Each row has a name. After each piece below comes the name of the row it's from, unless a question asks for something else. Each question is about the rows just above it.

Columns, left to right: D Y G V B N U K
[ 4  2 28 60 19  5  3 16] : (15)
[ 1 -1  1 10  5  0  2  3] : (95)
[ 5  2 28 60 19  5  3  8] : (212)
[ 4  3  2 15  3  1  5 14] : (154)
Shift each entry of [5 3] by +1 times 1: : [6 4]
(95) without one entry, shuffled: [-1  1  2  0  1 10  5]. Gone: : [3]
Shuffled (15) with one entry gone: [ 2  3 28  4 19  5 16], missing : [60]
The row with [ 1 -1  1 10  5  0  2  3] is : (95)
Which entry of (154) is missing from [ 3  3  2 14  4  1  5]? : [15]

Columns, left to right: L R Q M P C
[-19  32  19  26  56  33]  (6)
[ 47  11  -3  -6 -12  22]  (95)
[13 10 -9 32 49 33]  (214)
[ 37 -43  17   7  15 -17]  (76)
Move every entry of [ 11  -3  -6 -12] by +1 step of 1. : [ 12  -2  -5 -11]
Which column holds this, read top down? [-3 -9] : Q
which: [ 47  11  -3  -6 -12  22] : (95)
Shift each entry of [-12] by -1 times 1: : [-13]

Columns, left to right: A J W F E
[-38  23   0   5  -1] : (76)
[-14  31 -58 -30  -2] : (82)
[ 33  -6   7 -24 -13] : (15)
[-41  15  54  43  33] : (95)
Which column holds this, read top down? [23 31 -6] : J
Shuffled (76) with one entry gone: [ -1  23   5 -38], missing : [0]

Columns, left to right: metof gabo nivi Refon Mome pumoz bemo nef gusev
[-49 -13  -6   4 -19 -11  14 -41 -15] = (15)
[ 28   1   8 -37  -3 -23   5  -7 -17] = (214)
[  3  -1 -31   0  11  -4  27  18  -8] = (102)
[-58   2 -11   4  -1 -15  15 -42 -17] = (154)
[  4  -6 -42  16  18  -4  27   5 -14] = (76)
[ 18  20   8 -17   6   6 -29  11  31] = (6)
[  9 -13  14  -6  -1  12  -1  -1  -6] = (82)
[-30  -4 -32  21  -2  -7  25 -14 -24] = (95)
[ -2  15   9  18  19   8 -17  15  14] = (83)
[  4  -6 -42  16  18  -4  27   5 -14] is in which row? : (76)
which: [21 -2 -7 25] : (95)
The one value in (102) and (154): : [-1]
Shared by (76) and (214): : [5]
Shift each entry of [-1] by -1 times 1: : [-2]
The row with [ 18  19   8 -17] is : (83)
Which entry of (15) is missing from [-13   4 -15 -11  -6 -19 -41  14]? : [-49]

Columns, left to right: tomi Zogak zibo bave ludi rarog bilu
[ -4 -18 -34 -21 -42  27 -41] -> (154)
[ 56  -7 -12 -32 -14 -52 -24] -> (102)
[ 33 -30  34  23  29 -29  24] -> (15)
[-32 -52 -12  -7 -14  56  -8] -> (165)
Shuffled (15) with one entry gone: [ 23  29  24  33 -30 -29], missing : [34]
(15) without one entry, shuffled: [ 29  23  33  24 -30  34]. Gone: : [-29]
Shift each entry of [ -7 -12] by +1 times 1: : [ -6 -11]
[-32 -52 -12  -7 -14  56] is in which row? : (165)
[ 29 -14] is in which column, read top down? : ludi
Shuffled (15) with one entry gone: [ 33  34  29 -30 -29  23], missing : [24]
Where do [-30  34  23  29 -29] appear? : (15)

Columns, left to right: Liga bugi sadok lise peg guve Lur ref
[  0  16 -25 -28  11  33  15  45] = (82)
[  8   3  -4  -8 -34  41  -6 -10] = (83)
[ -7   2 -14  29  28  39  14   6] = (165)
[-44  10  -1  29 -30  31 -40  17] = (102)
[ 13  11 -30 -23 -10  20  18 -43] = (6)
[ 37  38  24 -19 -20 -17  36  31] = (214)
[ 17  20  17  35 -20  -1 -43  34] = (212)
[-24   4  12  26 -38  -3 -44  18] = (76)
[  5  35  13  -8   1 -10  46  17] = (128)
[ 23  44 -46  17  32 -38 -13 -14] = (95)
[ 28   6 -46 -17  38 -35 -11 -31] = (154)
(212) without one entry, shuffled: [-43  17  20  -1  35  17 -20]. Gone: : [34]
Shuffled (95) with one entry gone: [ 17 -13  23 -38 -46  44  32], missing : [-14]
Shuffled (82) with one entry gone: [  0 -28  11 -25  15  33  45], missing : [16]
Which value is in both (128) and (95)? : [17]
Which entry of (102) is missing from [ 10  29 -40  17 -30  -1  31]? : [-44]

Columns, left to right: lofan seret Kego butez ren kaba
[ 55   7  43 -32  26   7]  (214)
[ 55  -3 -32  -4 -13  15]  (102)
[-13 -10  27 -38  13 -16]  (165)
[-52 -12   4  39  54  -1]  (154)
[ 43   7 -14 -22  41   5]  (83)
[-17  52 -46  -4  40   7]  (82)
[ 47 -13 -32 -11 -53  46]  (128)
Move every entry of [-32] by -1 step of 1. : [-33]
The one value in (82) and (102): : [-4]
The row with [ 55  -3 -32  -4 -13  15] is : (102)
Which row holds [ 43   7 -14]? : (83)
(128) without one entry, shuffled: [-11  47 -32 -53 -13]. Gone: : [46]
Which row holds [ 55   7  43 -32]? : (214)

Columns, left to right: Niba pugog pez Zal rer vak zeku gup ruk tirir
[ -6 -18  -4   4  -4 -14  14 -10  -8 -15] = (83)
[ 11  -1   2   0  10 -18 -24   6  15  23] = (6)
[ 24   3   5   5   5 -20 -15  -4 -12  49] = (165)
[-1  2] with -1 step of 1 on every entry: : [-2  1]
Shared by (6) and (83): : [-18]
[-1  3] is in which column, read top down? : pugog

Columns, left to right: talep gok sosen Nane Lume nage fop
[ 35 -50  12 -23  19   3  25]  (165)
[ 10  54   5 -49 -25 -15  13]  (6)
[-20 -26 -12  20 -10  -4 -15]  (83)
[-23  32  -9   8   1  21 -23]  (102)
[  0 -49 -14  26  22   8  -8]  (214)
[-36 -36 -14  27 -25 -11 -23]  (128)
[ 38 -18   2  -9  13 -14  28]  (15)
[ 40  37 -34   7  29  10  11]  (82)
[  6  -2 -40  21 -34 -37   3]  (76)
[-10  49 -29   8 -25  -7 -12]  (154)
[-30   4  40 -21 -15   7  -8]  (95)
[ 46 -27   7 -14   3 -30  39]  (212)
[ 20 -10] with +1 step of 1 on every entry: : [21 -9]
[ 46 -27] with +1 step of 1 on every entry: : [ 47 -26]
which: [-12  20] : (83)
which: [ 7 29 10] : (82)
[-26 -12] is in which row? : (83)
The one value in (214) and (6): : [-49]

Columns, left to right: T Z S X
[-47 -24 -21  55] : (15)
[-46  12 -28  -6] : (165)
[-15 -47  -4  12] : (214)
Which column holds this, read top down? [55 -6] : X
Shift each entry of [-21] by +1 times 1: : [-20]
The one value in (214) and (15): : [-47]

Columns, left to right: Nobos meda gufat Vevup Gipam Sof buz malo vig
[ 24   5  -3 -18   6   3 -11 -13  25] : (165)
[ 41   8 -17  10  43  43 -12  -6  46] : (95)
[ 15  -8 -38  -4   5  -8  -6   5 -19] : (6)
[-19   3  28   2 -18  20  -1 -14  14] : (128)
[  3  -8   0  14  -7 -36  -8 -29  20] : (82)
[ 15  -8 -16  -4   3  -8  -6   5 -19] : (102)
[-12   4  14  -9  -4  -3  34 -30  18] : (154)
[-19  -3  28 -26 -18  20  -1 -14  14] : (83)
[ 43  -2 -34  -4  31  -9  -2 -35  37] : (212)
[ 19  -4 -30  15  19 -20  -3   4   3] : (76)
[ 22  -2 -13  18  15  19 -14 -29 -39] : (214)
[ 34 -30] is in which row? : (154)
Which value is in both (82) and (214)? : [-29]
Shared by (102) and (83): : [-19]
Which value is in both (128) and (214)? : [-14]
Move every entry of [ -8 -38  -4] by -1 step of 1. : [ -9 -39  -5]
Which row holds [-12   4  14  -9  -4  -3  34]? : (154)
Which entry of (82) is missing from [ -8  20  -8 -36   3 -29  -7   0]? : [14]

Columns, left to right: Dadu Rulo Vuza revot veg nozef tabol nunup
[-25 -38   4   5  35  10 -26  -5] : (6)
[ 14  13  -3  -6 -18 -17  12 -19] : (76)
[-23 -25   1  10  18 -14 -39 -19] : (95)
[-25 -38   4 -17  35  10 -26  -5] : (165)
[ 25  22   2  -2 -30 -31  -7 -31] : (102)
[-25 -38   4 -17  35  10  29  -5] : (83)
[ 10  18 -13  -9 -27   6   5  57] : (154)
[-17  12] with +1 step of 1 on every entry: : [-16  13]
Shuffled (76) with one entry gone: [ -3 -18  14 -17 -19  12  -6], missing : [13]

Columns, left to right: seza fisa regu fam Siz fuge
[ 22 -35 -32  18  23  10] -> (82)
[ 10 -13  -7  23  38  18] -> (15)
[  1 -40 -20  18  35   7] -> (95)
[ 25 -29  -8  47   5  11] -> (128)
Which value is in both (15) and (95)? : [18]
(82) without one entry, shuffled: [ 10 -35 -32  22  18]. Gone: : [23]
Move every entry of [18] by -1 step of 1. : [17]

Columns, left to right: sofar kupof damoz luz gol Gipet Nesin
[ 22 -27  28 -59   3  -5 -48] -> (128)
[ 22 -27  28  43   3  -5 -48] -> (95)
[ 22 -27  28 -23   3  -5 -48] -> (165)
[ -5  27  -7  35 -16 -27  36] -> (82)
[ -6  27  -7  35 -16 -27  36] -> (154)
Which column holds [ -5  -5  -5 -27] top down? : Gipet
Which column holds [ 43 -23  35] top down? : luz
Move every entry of [ 22 -27  28] by +1 step of 1. : [ 23 -26  29]
Which column holds this, read top down? [  3 -16] : gol
Shift each entry of [ 28 -59] by -1 times 1: : [ 27 -60]

Columns, left to right: bobi dena vufi bolal minu Dekis
[ 33  18  43 -15  30  -7] -> (15)
[ 19  43 -15  30  -7  18] -> (128)
[-4  9 12  4  6 10] -> (212)
[-18  43  59  19  29  51] -> (165)
Which column holds [ 19  -4 -18] top down? : bobi
Shuffled (15) with one entry gone: [18 -7 43 33 30], missing : [-15]
Shuffled (165) with one entry gone: [ 29  19 -18  43  59], missing : [51]
[30  4] is in which column, read top down? : bolal
Which column holds [43  9] top down? : dena
which: [ 18  43 -15  30  -7] : (15)
Shift each entry of [-15] by +1 times 1: : [-14]

Columns, left to right: pafa nus lub Toger riv giti
[  5  47 -12 -20  31  25] : (76)
[  5  47  26 -20  -6  16] : (165)
[ 7 -5  7 25 17 27] : (6)
[ 28  -1 -12   1  -9  56] : (214)
[-12 -40   4 -21  -7 -14] : (154)
[  5  47  23 -20  31  25] : (15)
[  5  47  23 -20  31  16] : (128)
[  0  22  20 -13 -16   0] : (102)
[-5  7 25 17] with +1 step of 1 on every entry: : [-4  8 26 18]
Shared by (76) and (6): : [25]
[ 28 -12   5   5] is in which column, read top down? : pafa

